The rows lie along a hidden order. The number after each row says roughly how far along it the row is, from 0 to 9. A new part has a new order.
[  1   1  -1   0  -7  10 -14  -6 -10   0   3   0  -6  -9  -2  -7  -5   5
   8]
9
[ 46   6   2  -1 -16 -15   3  -3 -19 -17  -2   6   6  -6  -3   7 -14  -1
  10]
1
[ 21   3   3   2  -9 -10  11   0  -5   6   4   6  -3 -17   2  -6   5   2
   1]
2
[23  0 -5 -4  1  8 -3  3  9 14  9  7 -2  5 -1  5 -2  4  0]
2
[  6  -2  -7   8   5  -1   4   1 -17 -21   1   2  -1  -8   1   0  35  13
  11]
7
[ -4   3   0   2   4 -14   5   0 -16 -25  -2  -1  -4  -6   9   1   7   0
   4]
7
[  3   4   4  -2   9  16  -3   1  14  30  -2   1 -15   2   2  -3  16   8
  -5]
7
[15  6 13  2  2  6 -1 -1  2  5  4 13 15 -3 -8 -3  3 -9 10]
8
[  7   3  -8   5 -12  -8  -1  -2 -15  -8   7  -1 -13 -10   4  -3  28  16
  -4]
7
[ -4  -2  -5   2   6   9   1   7  -6  18  -7  -8 -10 -13   2  -4 -12   4
   2]
1
[-5  5  4  4  2 -5  4 19 -9  4 -2  6 -4 -7 -3  7 -4  6  6]
2
[-12  -1   7  -6   4 -17  -8  -9  -4  -6   0   2   9   5  -2   2   0  -9
   3]
9
[ -2  -1   3 -10   2 -15 -10  -7  -5   0  -1  -3   6   6   0   2   0  -5
   2]
9
[-19   0   8   6  11   6   2  -1   5   8   0   2  -4 -13   0  -6   4  -4
   2]
9
[-28   0  15  -2  18   3   0  -1  22  14  -4  10   2   3  -1  -5  -8 -15
  -6]
6
[ 34   3   2  -2   0  -1   0  -5 -18 -19   2   5  -8 -11   8   0  15   9
  21]
8
[  4   0   1  -3   7   1  -7   0  -6  21  -6   7 -10  -7   0  -2 -20   8
   3]
1
[-10  -2  -2  -5  12   4 -12  -4   3  18   1  -5  -1  -3   3  -6   2   0
   3]
8
[ 11   4   8 -10  13 -21   5  -1  -8  -1  -2  10  -8  -8  14   6  -9  -5
   7]
1
[ 31   6  -2  -4   6 -16   6   6  -7   4   2   2  -1  -9  10  11   0  -1
  -1]
1
[ -8  -1   8  -2   0 -13  -1  -6  -7 -13   1  10   0   4  -2   1  18  12
  10]
8
[ 33   1  -4  -5   9  -6   3   6   2  -8   1   8  -6  -4  14  -1 -11  -2
  -3]
0
[ 53   2 -14   3  -9  -4   6   6 -27 -11   4  -3   0 -18   6   7   6  11
   8]
1
[ 28  -2  -8   3  11  20 -10   2  21  -8   4  11   8  41  -7   1  14   6
   2]
9
[ 10   3   0  -7   7 -14   7   2  -1  -2   3   4  -4  -6  15   1  -7  -5
  -5]
1
[ -2   2   7   1   7   2  -3  -5  -1   9  -1   4  19  -7  -4  -5 -11  -8
   8]
8
[ -4   0  -5  -1   3  -5 -16  -5  -2  13   4  -2   7  -2  -2  -4  -1  -1
  -1]
9
[  4   1   7  -4   2  -7   4  -4  -4   2  -6   2  -5  -8   4  -4 -15  -4
   2]
2
[  2  -2  -1  -6  -8 -14  -2  -6 -12  -1   2   4   0  -4   1  -1 -12   3
   1]
2
[ -6  -1   7   1  10 -16   2  -5 -10 -32  -2  13  17   0  -4  -2  -1  -8
  14]
7
[-11   2   2   2  29 -14  -1   9  -4  -8  -4   4  -2  -1   3   1   1  -5
   0]
8
[ 18  -1  -7   4  -3  -4  12  13  -8  -8   6   7   0 -10   3  -1   3   5
   3]
1
[ -2   5  -1  -3   2  -8  -4   3   0  16  -5   2 -11  -3   0   0 -20   1
 -10]
2
[ 33  -1  -4  -7  -5 -10   0  -4  -2  14   5   3   2  -2   2   2  -2   0
  -7]
1
[ -3   6   9  -4   3 -12   0  -7  -5 -28 -18   0  -7  -2   9  -4 -11  -7
   4]
8
[-10   4   8  -2   8   2   6  13   2  20  -2   0  -7  -7   1   6  -1  -1
   5]
0
[18 -3 -1 -1  1  4  9  0  3  1  7  4  5 -3  4 -3  9 -1  3]
1
[-34   1  27 -17  18 -41   4  -8  27  13  -7  18  17  23  -2  10 -22 -33
 -16]
1
[ 13   1   3   0  -1 -15  -5  -5   0  15  -5  -3  13   4  -4   0   4  -6
 -10]
7
[-13   2   4 -10   5 -13  -3   0  11  12   1   4  -6  11   3   6 -21  -9
 -10]
0
[ 29   4   8  -1 -17  -6  11  -2  -1   5   5   5   3 -12  -1  -5  -3  -4
   2]
0
[ -7   4  -4   2   2 -12  -7   4  -4   6   6   0  -2  -2  -2   3  10   2
  -7]
8
[ -4   0   4   1  13   8 -13  -4  -6   0 -16   7  -4   3  -3  -4  -7   7
   6]
8
[  1   1   3   1   2 -23  11  10 -11  -4   4  11   2 -10   4   4   3  -2
   0]
1
[ 54   2 -11   5 -27  -5   0  -3 -24 -31   2   2  12 -10  -5  -2 -25   2
   3]
0
[-16  -1   3   4   6  -1  -6  -4  -1  18  -1   1  -2  -9  -1  -7   5   3
  -2]
8
[ 20   0   2  -4  -6  -7  -2   1 -14  17   9  10   1  -7  -3  24   2  12
  18]
0
[ -3   0 -11   4  11  -5  -1  18 -18  -7   0   0  -3  -9   2   9  -6   4
   5]
2
[ 7  5  2  2 18 -8 -4  5  9 24 -1  3 31 -5 -3 -5 -6 -9 -8]
8
[ -8   2  15  -3 -19   0   2  -5  -1   9   3   5  -3  -4  -4   2  -6   6
   9]
1
[-13  -1  -1  -3  15 -11  -8  -2   0  -8  -3   9 -10   8   3   0  -8   1
  -4]
7
[ 25   2   5  -5  -4 -11   6  -4   4   2   1   5   4  -6   2  -4 -13  -8
  -2]
1
[ 17   4  -5  -1  -3  -9   7   6 -11   3   4   0 -10 -13  10   3   6   4
  -2]
1
[-14  -1   0   3   5   4   1   4  -4  -7  -6  -1  -1  -8   0  -6 -27  -4
   2]
2
[ 26  -1   2  -2 -10 -20  -1  -6 -15  -8   5  14  16  -3  -5   8  -6   1
  11]
1
[ 15  -2  -5   6  -3  -9   4   1 -20   0   1   6   7 -22  -1  -7  -7   5
   3]
1
[-13   1   8   9  -4  -3  -4  -4   2  18   5   7   1 -10  -5  -6   9   4
  -1]
9
[-14  -1   5  -3  11   0   4   3  13   9   7   8   6  -1   1  -4 -18 -13
  -3]
1
[  1   1   9  -3  -1 -24   2   2   6   4  -3  19  -2   1  -3  -2 -13   0
 -16]
1
[ -8  -1  -4  -4  16 -11   5   3   2  -4  -3   7  -3  -5  13  -4  -5  -6
 -11]
1
[ -3  -2  -1  -8   9  -4   6  -2  14   9   0   0  -7  -1  14  -6 -11  -7
 -14]
0
[  1   0  -1  -2  10  12 -11  -4  11  23  -5  -1   0   4   0  -6   1  -2
  -6]
8
[-11  -1  10   0  -1   3  -2   0  -4   6  -2  18   4   3  -6   4 -12  13
  12]
1
[-8  4  5  3  4  0  0 -4 -3 -3 10  3  3 -8  0 -5 11 -3  9]
9
[-12  -2   7   7   9  12   0  -2  -4   0  -3   2  -2 -10  -2  -7   3   1
  13]
8
[ 28  -1 -13  12   8  14  -8  10 -20   3  -5  -2   1  -7  -4   5  18  18
   9]
8
[ -5   3   2   4  -4  -2   6  15  -7   5   4   5  -3 -18  -2  -2 -11   2
   5]
0
[ -3   0  -4   4  -3   0 -16  -6 -11  10   0  -3   2  -8  -5  -5  -5   2
   3]
9
[ 3 -1  0 -1  2  7  2  4 -8  9  7  2  1 -8  0  7 -4  0 16]
1
[ -6   9   4  -2   8   1   5  19  11  23  -3   2 -13  -5   3  -2 -11  -4
  -9]
0
[ 30   2  -4  -1  -5  -3   2   4 -10  14 -10  -5 -14  -4   0   8   6  16
  -4]
0
[-19  -1   3  -2  -6  -4   0   0   1   9  10   0   1   2  -3  11  -6  -1
   4]
1
[14  2  0 -1 14 11  4 17  6 26 -4  2 -7 -7  3 -2 -3  0  0]
0
[ 49   4   4   0 -13 -15   5   1 -10 -15   3  18   7  -8  -4  -3 -16  -2
   5]
1
[  1  -1  -7   3   1   4   3  -4 -12 -19   0 -10  -8 -10  12  -5  15   5
   3]
7
[-17   0   9  -2   5  -3  -9  -7   9  -5  -3  11   0   4  -4  -4 -20  -8
  -3]
7
[  1  -1  -7  -1 -10 -19   2   1  -3   2   6   5   8  -1  -3   1  -6  -3
 -20]
1
[-11   6   5  -6   6 -10  -4  -4   0  16   0  -5 -10   2   1  16  12   2
   5]
7
[ -1  -3  -9   6 -10  -5  -6  -6 -12  -3   7   0   5 -10  -3  -7  10   8
   1]
8
[ 21   0  -8   1 -13  -7  -4  -4  -6   2  -2   0  -3  -6  -1  -5 -12   2
 -21]
2
[ 10   1 -13   6  -8  -2  -6   0 -17  -4   9  -6 -14  -9   0   0  17  18
   2]
8
[  7   5   0  -4 -21 -12  -3  -2  -9 -10  16  11  -2   0  -5  12 -15   4
   8]
1
[  5  -1  -4  -1  -8  -6  -6  -6 -15  -2   8  -1  -5 -10   2  -2  17  10
   8]
9
[ 13   0  -1   0 -10  -9  -9  -6 -16  -2  -1   0   1 -10  -3  -6   2   5
   7]
9
[-12  -2   3  -2  -7 -19   5  -5 -10  -5   3  10   7   0  -2   2  -3   1
  -1]
0
[  2  -2 -16   0  -8 -15  -1   1  -8  -9   7   7   2  -5   1  -3 -11   3
 -17]
0
[ 42   2  -4   4  -3  10   1  -3  -6   7   2  -2   1 -16   0  -8  15   7
   4]
8
[ 39  -5 -19   7 -12  33  -6  11  -8 -10  -8  -1  -3   7  -7  -1 -15  16
   1]
0
[  5  -2  -4   2  -5   0  -9  -5 -18   6  -3  -6   0 -14   0  -8   7   9
   8]
9
[  1  -1  -1  -8  -3 -11  -1  -4  -1   8   6   6  -6  -6   6  -3  -6   2
  -1]
1
